Here is a tiny trained network, its code and every weight. The questions are about switching its units off for an input and a class, where a switched-off unit gives its printed mean instead of its output.

import numpy as np


def w(rows, s, z=0):
    codes = np.array(rows[::2]) - 128.0
    scale = np.full(codes.shape[1], s)
    scale[-1] = z or s
    return codes * scale


def norm(h):
    return h / np.sqrt((h * h).mean(-1, keepdims=True) + 1e-5)


def f(y):
    return np.maximum(y, 0)


def log_softmax(a):
    a = a - a.max(-1, keepdims=True)
    return a - np.log(np.exp(a).sum(-1, keepdims=True))


def net(x, mask):
    res = np.array(x, float).reshape(1, 5) / 4 @ E
    u = 0
    for l in range(2):
        y = f(norm(res) @ A[l][:, :-1].T + A[l][:, -1])
        res = res + np.where(mask[u : u + 15], y, B[l][:, -1]) @ B[l][:, :-1]
        u += 15
    return log_softmax(norm(res)[-1] @ U[:, :-1].T + U[:, -1])


A, B = {}, {}
E = w([
[144,62,115,120,156,161,72],'x0',
[135,196,84,129,140,129,66],'x1',
[124,183,125,113,254,124,139],'x2',
[132,106,198,87,140,141,65],'x3',
[125,79,93,51,114,113,128],'x4',
],0.0059)
A[0] = w([
[129,227,144,155,195,132,67,66],'0.n1',
[127,85,172,192,121,132,90,111],'0.n2',
[129,81,130,136,146,134,178,115],'0.n3',
[128,93,161,143,101,129,199,87],'0.n4',
[122,144,170,174,103,125,204,101],'0.n5',
[117,146,129,101,111,120,221,41],'0.n6',
[131,175,130,118,116,133,139,93],'0.n7',
[129,95,135,119,255,125,115,67],'0.n8',
[124,94,41,153,132,126,146,89],'0.n9',
[131,192,100,202,196,132,177,132],'0.n10',
[119,139,121,185,177,142,146,104],'0.n11',
[130,173,135,141,193,128,151,27],'0.n12',
[129,149,183,101,183,127,138,53],'0.n13',
[124,155,139,66,147,129,86,78],'0.n14',
[133,178,105,154,103,128,133,2],'0.n15',
],0.015,0.0039)
B[0] = w([
[218,141,238,43,82,126,174,246],'0.n1',
[129,106,147,199,156,137,83,196],'0.n2',
[141,81,90,120,149,109,161,177],'0.n3',
[137,63,196,86,119,129,178,195],'0.n4',
[147,216,175,140,130,133,87,205],'0.n5',
[169,176,131,96,167,98,175,193],'0.n6',
[127,139,80,133,147,103,93,157],'0.n7',
[89,148,79,109,243,186,147,240],'0.n8',
[163,140,81,120,49,146,152,185],'0.n9',
[46,164,184,127,90,2,156,254],'0.n10',
[146,105,122,115,122,64,170,188],'0.n11',
[210,100,157,191,109,56,167,199],'0.n12',
[136,105,65,206,83,113,80,192],'0.n13',
[125,162,141,78,147,91,102,185],'0.n14',
[54,103,62,127,144,129,101,157],'0.n15',
],0.021,0.0087)
A[1] = w([
[153,147,156,157,119,166,103,29],'1.n1',
[112,32,115,110,101,192,152,29],'1.n2',
[130,148,143,29,123,131,137,27],'1.n3',
[127,152,128,105,173,194,114,34],'1.n4',
[141,103,19,140,41,164,148,6],'1.n5',
[168,53,155,195,150,164,82,142],'1.n6',
[38,157,101,152,98,109,80,12],'1.n7',
[101,121,87,100,117,133,4,126],'1.n8',
[147,156,154,138,143,165,65,59],'1.n9',
[134,124,158,160,89,213,60,51],'1.n10',
[106,146,105,157,162,89,105,41],'1.n11',
[125,127,123,80,251,234,134,52],'1.n12',
[126,177,186,197,107,168,101,85],'1.n13',
[175,135,130,171,87,115,115,33],'1.n14',
[164,148,85,95,73,168,119,66],'1.n15',
],0.014,0.0017)
B[1] = w([
[151,166,99,117,89,180,147,164],'1.n1',
[50,157,155,177,182,78,7,188],'1.n2',
[149,124,188,141,139,55,135,254],'1.n3',
[83,169,124,68,149,169,122,168],'1.n4',
[180,47,24,166,213,125,184,198],'1.n5',
[39,60,182,188,73,145,91,248],'1.n6',
[22,149,52,192,157,120,167,171],'1.n7',
[224,123,217,108,100,136,225,225],'1.n8',
[125,205,107,121,139,206,163,188],'1.n9',
[181,117,82,148,36,194,166,202],'1.n10',
[102,102,51,117,95,117,93,173],'1.n11',
[191,145,132,21,154,220,24,238],'1.n12',
[143,167,55,56,71,200,203,194],'1.n13',
[146,103,163,128,221,172,198,185],'1.n14',
[174,69,80,145,154,57,143,174],'1.n15',
],0.016,0.006)
U = w([
[175,160,209,100,106,34,188,173],'0',
[162,71,9,169,174,118,146,132],'1',
[17,205,61,172,97,98,127,100],'2',
[160,167,126,42,182,221,62,161],'3',
[128,113,152,186,33,242,157,130],'4',
[52,54,162,188,130,139,25,124],'5',
[129,150,89,154,90,133,51,2],'6',
],0.012,0.0082)

Each question gives the input, the list of numbers given to net, and the class t.
The units are the neurons (one row each of A and B). Each row of codes is followed by its name. A weight is (code - 128) times the scale printed after its matrix; where a second scale follows, it is the last column's (A, B and U).
mask holds one flag per neuron, layer by layer. A switched-off neuron (its flag False) gives its mean, the last column of its row in B, instead of its output. The means were averaged over made-up inputs and are rounded, as every weight is.
A unit's drop is (log p(t) with every unit on - log p(t) with that unit switched off) / (log p(t) with every unit on - log p(t) with every unit switched off).
The circuit of an input: a set's keep is (log p(t) with only the set's units on - log p(t) with every unit switched off) / (log p(t) with every unit on - log p(t) with every unit switched off). Starting from the 12 units with the biggest drops (on a tie, the unit counted first), units are removed one at a time, each time the one whose removal leaves the highest keep (on an exact tie, the one counted first), for as long as the keep stays at least 0.8.
units of the circuit, in order: the units of the circuit, biggest drop first
unit that matters most: the unit with the biggest drop
k most important neurons: the k neurons with the biggest drops, biggest first
k most important neurons of layer l: the k neurons of layer l with the biggest drops, biggest first
drop of u: that unit's drop, to one decimal
input [-4,5,-5,5,-6], class 4: 3 most important neurons => 0.n10, 0.n8, 0.n2
input [3,7,-2,8,6], class 3: units of the circuit, in order => 0.n10
input [-4,-6,6,7,3], class 3: 2 most important neurons of layer 0 => 0.n8, 0.n10
input [5,0,5,0,1], class 3: 2 most important neurons => 0.n8, 1.n12
input [-8,6,-6,1,-3], class 2: units of the circuit, in order => 1.n7, 0.n15, 0.n1
input [6,0,-6,-1,5], class 1: 2 most important neurons => 1.n5, 0.n9
input [7,-8,-3,-3,8], class 5: 2 most important neurons => 1.n2, 0.n4
input [-6,3,-4,-6,-6], class 2: 3 most important neurons => 0.n15, 0.n1, 1.n7
input [0,-1,-1,-4,4], class 1: 4 most important neurons => 0.n9, 0.n1, 0.n10, 1.n5
input [6,5,8,7,-2], class 3: 3 most important neurons => 0.n8, 1.n12, 0.n10
input [7,-3,-6,7,8], class 5: 2 most important neurons of layer 0 => 0.n5, 0.n8
input [-2,-7,1,6,2], class 5: 2 most important neurons of layer 0 => 0.n13, 0.n10
input [8,4,-3,6,2], class 3: 2 most important neurons of layer 0 => 0.n10, 0.n13
input [7,-1,2,5,-7], class 3: units of the circuit, in order => 0.n8
input [4,1,-8,-8,-5], class 4: 2 most important neurons of layer 1 => 1.n10, 1.n13
input [2,4,1,-7,5], class 1: 2 most important neurons of layer 0 => 0.n9, 0.n1
input [8,-2,-4,0,3], class 5: drop of 1.n6 => 0.2
input [4,2,-2,8,1], class 3: drop of 0.n13 => 0.1
input [8,-6,-4,-4,6], class 1: drop of 1.n5 => 0.5
input [-1,8,-8,1,-6], class 4: drop of 0.n2 => 0.0
input [8,-8,-2,5,-7], class 5: unit that matters most => 1.n6
input [-8,2,-6,6,-7], class 4: 2 most important neurons => 0.n8, 0.n10
